5, -3, -21, 25, 26, -8, 5, 17, 16, 23, 12, -21, 16, 27, 16, 19 : k_419
-6, -20, 15, -33, 17, 33, 17, -11, -28, -2, 3, 17, -5, 17, 17, 31 : k_201
5, -3, -3, 25, 26, -8, 16, 17, -40, -3, -3, -12, -10, 41, -4, -26 : k_117
-6, -20, 15, -33, -33, 33, -33, -11, -28, 2, -33, -28, -33, 17, 17, 31 : k_734
-3, -15, -17, 6, -26, -26, -8, -40, 32, 1, 13, 2, 2, -8, 15, 1 : k_650
again k_117:  -> -3
asked: 5, -3, -21, 25, 26, -8, 5, 17, 16, 23, 12, -21, 16, 27, 16, 19 -> k_419
again k_201:  -> 17
asked: -3, -15, -17, 6, -26, -26, -8, -40, 32, 1, 13, 2, 2, -8, 15, 1 -> k_650
asked: -6, -20, 15, -33, 17, 33, 17, -11, -28, -2, 3, 17, -5, 17, 17, 31 -> k_201

-34, -17, 6, -36, -16, 21, 7  k_734
-10, -6, 15, 19, -26, 10, 20  k_765
21, 46, 19, -10, 19, 5, 20  k_536
7, -33, -12, -8, -6, -4, 7  k_507
27, 27, 9, 16, 1, 14, 21  k_201
-2, 13, 18, -4, -6, 3, 19  k_264
14, 17, 4, 4, 4, 4, 4  k_954
-12, 25, 4, 26, 55, 12, -12  k_117
-1, 12, 50, -5, -7, 19, 42  k_227
again k_507:  -> 7
again k_954:  -> 4
again k_201:  -> 27
again k_117:  -> -12

28, -8, -3, 15, 30, -7, 18, -3, 11, 3, 30, -7, 20, 8, -10, 0, -3, -4, -4, -6 = k_507
8, -16, 14, -1, 24, 16, 12, -4, -4, -4, 22, -7, 14, 19, -21, -11, 0, 19, 12, -9 = k_419
41, 4, -23, 22, 28, -22, 32, 15, 14, 23, 33, 9, 31, 9, 9, 1, -10, -18, -21, 13 = k_590
9, 7, 9, 9, 12, 2, 2, -10, 13, -8, 7, -9, -2, -10, 2, 20, 16, -4, 2, -9 = k_954
19, -16, 11, 14, 24, 5, 10, -11, 14, 10, 22, -17, 10, 6, -17, 3, -1, 10, 10, -15 = k_650
17, 4, -1, 7, 21, -4, 10, 0, 5, 3, 19, 0, 11, 4, 0, 6, 7, -2, -2, 0 = k_734
-8, -3, 21, 7, -20, 31, 11, 21, 5, 21, -14, 15, 10, 22, 14, 1, -8, 30, 25, 18 = k_536
-15, 20, 12, -19, 6, 14, -9, 2, -16, -4, -2, 11, -12, 3, 6, 8, 28, 14, 9, 6 = k_117
-11, -12, 29, 9, -14, 33, 5, 7, 10, 7, -11, 0, 7, 17, 1, 3, -5, 30, 31, 2 = k_201
15, -15, 8, 10, 16, 12, 19, 4, 6, 8, 18, -2, 21, 20, -11, -7, -9, 14, 9, -1 = k_264
-4, 15, 8, -2, -2, 10, -1, 8, 0, 6, -4, 11, -3, 2, 14, 13, 15, 9, 8, 10 = k_227
4, -1, 12, 5, 6, 12, 6, 2, 6, 3, 5, 1, 6, 8, 1, 6, 5, 11, 12, 1 = k_765
asked: -11, -12, 29, 9, -14, 33, 5, 7, 10, 7, -11, 0, 7, 17, 1, 3, -5, 30, 31, 2 -> k_201
asked: 4, -1, 12, 5, 6, 12, 6, 2, 6, 3, 5, 1, 6, 8, 1, 6, 5, 11, 12, 1 -> k_765
asked: 17, 4, -1, 7, 21, -4, 10, 0, 5, 3, 19, 0, 11, 4, 0, 6, 7, -2, -2, 0 -> k_734

3, 3, 43, 3, 19 : k_117
-49, -49, -49, -49, 10 : k_590
-10, 3, 43, -17, -17 : k_419
again k_590:  -> -49
again k_419:  -> -17
again k_117:  -> 3
asked: -49, -49, -49, -49, 10 -> k_590
asked: -10, 3, 43, -17, -17 -> k_419

40, 4, 7, -14, -8, 40, 5, -11, 39, -7, -4, 11, -5, -13, -7, 40, 10, 40, 14, 10 -> k_227
-23, 4, -23, -7, 15, 6, -10, -4, 23, 18, 33, 19, 34, 4, 19, 28, 22, 22, 5, -15 -> k_419
22, 29, 19, 19, 19, 14, -31, 10, 27, 0, 14, -33, 5, 4, 24, -4, 23, 3, -7, 19 -> k_650
-23, 4, -23, -7, 15, 6, -10, -4, 23, 18, 33, -15, 30, 0, 34, 13, 30, 19, -6, 5 -> k_536
34, 4, -23, -7, 15, 6, -10, -4, 23, 19, 33, 19, 19, 4, 19, 28, 22, 22, 5, -15 -> k_201
-8, -10, -7, 21, -20, 15, 26, 5, 19, 12, 13, 12, 20, 12, 12, 30, 25, -2, -2, -19 -> k_590
-4, 4, -5, -7, 15, 6, -10, -4, 23, 18, 33, -15, 30, 0, 34, 13, 30, 19, -6, 5 -> k_507
-2, 1, -2, 36, 11, 29, 23, 29, -14, 31, 21, 16, 29, 25, 16, 29, 11, 19, 8, -5 -> k_117
asked: 40, 4, 7, -14, -8, 40, 5, -11, 39, -7, -4, 11, -5, -13, -7, 40, 10, 40, 14, 10 -> k_227
asked: -23, 4, -23, -7, 15, 6, -10, -4, 23, 18, 33, -15, 30, 0, 34, 13, 30, 19, -6, 5 -> k_536
asked: -23, 4, -23, -7, 15, 6, -10, -4, 23, 18, 33, 19, 34, 4, 19, 28, 22, 22, 5, -15 -> k_419
asked: 22, 29, 19, 19, 19, 14, -31, 10, 27, 0, 14, -33, 5, 4, 24, -4, 23, 3, -7, 19 -> k_650

1, -14, -25, 1, 0, 27, 3, 1, -21, -20, -11, 15, 20, 21, 3, -24, 4, 10, -20, 34, 0, -8, 1, -22, -11, -4, 4, 27, 11, -10, -18, -12, -16, -14 -> k_590
0, -3, 5, 23, 5, -9, 30, 9, 23, -38, -21, -11, 10, 12, -7, 7, -4, -8, 23, 10, 25, 9, -4, -5, 15, -4, -2, 16, 14, 9, -4, 33, 23, 1 -> k_954
3, -12, -38, -19, 24, -16, -17, 6, 14, 11, -13, 13, 7, 24, -6, -2, 17, -3, -8, 13, 14, 10, -32, 13, -4, 35, -8, -8, -6, 2, 26, -2, 16, -5 -> k_227
5, -37, -7, 21, -7, 3, 8, -20, -8, 10, -11, -8, 16, 12, -5, 13, -6, -8, 9, -1, 19, 22, -6, 7, 2, -15, 17, 22, -8, 10, -34, 20, -32, 9 -> k_765
29, -8, 37, -22, 1, 21, -30, 7, -5, 12, 32, 0, -15, -1, -3, 8, 0, -3, 17, -21, 2, -1, 10, -14, -4, 12, -10, -17, 14, 5, -8, 19, -6, -12 -> k_201
-17, 23, 15, 9, 15, 7, -6, 0, 13, 7, 17, -9, -22, -34, -6, 14, -3, -14, 14, -27, -27, -9, 23, 16, 2, -13, 1, -16, -12, -4, 11, -14, 31, 3 -> k_507
2, 3, 32, 11, 6, 5, 35, 2, -8, -33, -5, -12, 11, 6, 12, 2, -13, 6, 21, -20, 0, 5, -5, -6, 11, -1, -17, -5, 26, 10, 11, 30, -28, 10 -> k_264
-4, 8, 3, 16, 14, 6, 13, -9, 8, -18, -3, -17, -5, -24, -22, 9, -3, -7, 14, 12, 6, -8, 18, -14, 0, -37, 21, 22, -2, -12, -33, 11, -28, 0 -> k_419
-13, 15, -7, 9, 24, -6, 27, 11, 1, -44, -18, -3, 7, -4, -6, 1, -1, -7, 11, 23, 7, -7, 14, -15, 2, -26, 8, 20, 15, -16, -9, 13, -29, -1 -> k_117
-3, -2, -39, -19, -8, -7, -33, 11, 5, 34, 11, 1, -3, -7, -24, -5, 16, -5, -17, 11, -3, -16, -2, 9, -8, 0, 9, 10, -19, -14, -6, -31, 26, 1 -> k_734
-9, 8, 6, 3, -9, -7, 23, -7, -22, 5, -3, 22, 10, 4, 25, -28, 1, 9, -38, 24, -17, -9, -9, -9, 0, 11, -12, -1, -4, 2, 11, -36, 18, -3 -> k_536
asked: -17, 23, 15, 9, 15, 7, -6, 0, 13, 7, 17, -9, -22, -34, -6, 14, -3, -14, 14, -27, -27, -9, 23, 16, 2, -13, 1, -16, -12, -4, 11, -14, 31, 3 -> k_507
asked: -13, 15, -7, 9, 24, -6, 27, 11, 1, -44, -18, -3, 7, -4, -6, 1, -1, -7, 11, 23, 7, -7, 14, -15, 2, -26, 8, 20, 15, -16, -9, 13, -29, -1 -> k_117
asked: 29, -8, 37, -22, 1, 21, -30, 7, -5, 12, 32, 0, -15, -1, -3, 8, 0, -3, 17, -21, 2, -1, 10, -14, -4, 12, -10, -17, 14, 5, -8, 19, -6, -12 -> k_201
asked: -9, 8, 6, 3, -9, -7, 23, -7, -22, 5, -3, 22, 10, 4, 25, -28, 1, 9, -38, 24, -17, -9, -9, -9, 0, 11, -12, -1, -4, 2, 11, -36, 18, -3 -> k_536
asked: 2, 3, 32, 11, 6, 5, 35, 2, -8, -33, -5, -12, 11, 6, 12, 2, -13, 6, 21, -20, 0, 5, -5, -6, 11, -1, -17, -5, 26, 10, 11, 30, -28, 10 -> k_264

10, 39, 39, -21, -2, 39, -14  k_590
-26, -19, 42, 4, 14, -17, -45  k_734
-2, -11, 30, -6, 27, -28, 14  k_419
34, -15, -11, -38, 19, 33, -19  k_536
8, -29, 8, 5, 8, 8, -14  k_117
-6, -16, -6, -24, 17, -6, 16  k_765
again k_590:  -> 39
again k_117:  -> 8
again k_765:  -> -6

-26, -26, -27, 23, -15, 5, 29, -8, 20, -26, 35, 19, 43 -> k_954
-3, -1, -3, 3, -12, 4, -12, -12, 2, 0, 15, 16, 17 -> k_117
27, 32, 27, 31, 5, -24, 0, 45, -27, 17, 5, -5, 8 -> k_264
13, 15, 12, 13, 8, 0, 3, 19, 3, 13, 8, 0, 10 -> k_765
25, 25, 24, 18, 51, -35, -16, 25, -31, 12, 20, -22, 19 -> k_734
25, 24, 26, 24, -15, 5, -4, 41, 4, 19, -4, 1, -4 -> k_536
again k_954:  -> -26
asked: -26, -26, -27, 23, -15, 5, 29, -8, 20, -26, 35, 19, 43 -> k_954
again k_734:  -> 25
asked: -3, -1, -3, 3, -12, 4, -12, -12, 2, 0, 15, 16, 17 -> k_117
asked: 25, 25, 24, 18, 51, -35, -16, 25, -31, 12, 20, -22, 19 -> k_734

3, -13, 30, 37, 30, -24, 30, -24 -> k_734
-31, -45, -1, 2, 1, 1, 1, -46 -> k_765
31, -30, 8, 5, 9, -11, 40, 3 -> k_264
42, -13, 31, 37, 30, 3, 19, -24 -> k_650
asked: 31, -30, 8, 5, 9, -11, 40, 3 -> k_264
again k_765:  -> 1
asked: 42, -13, 31, 37, 30, 3, 19, -24 -> k_650

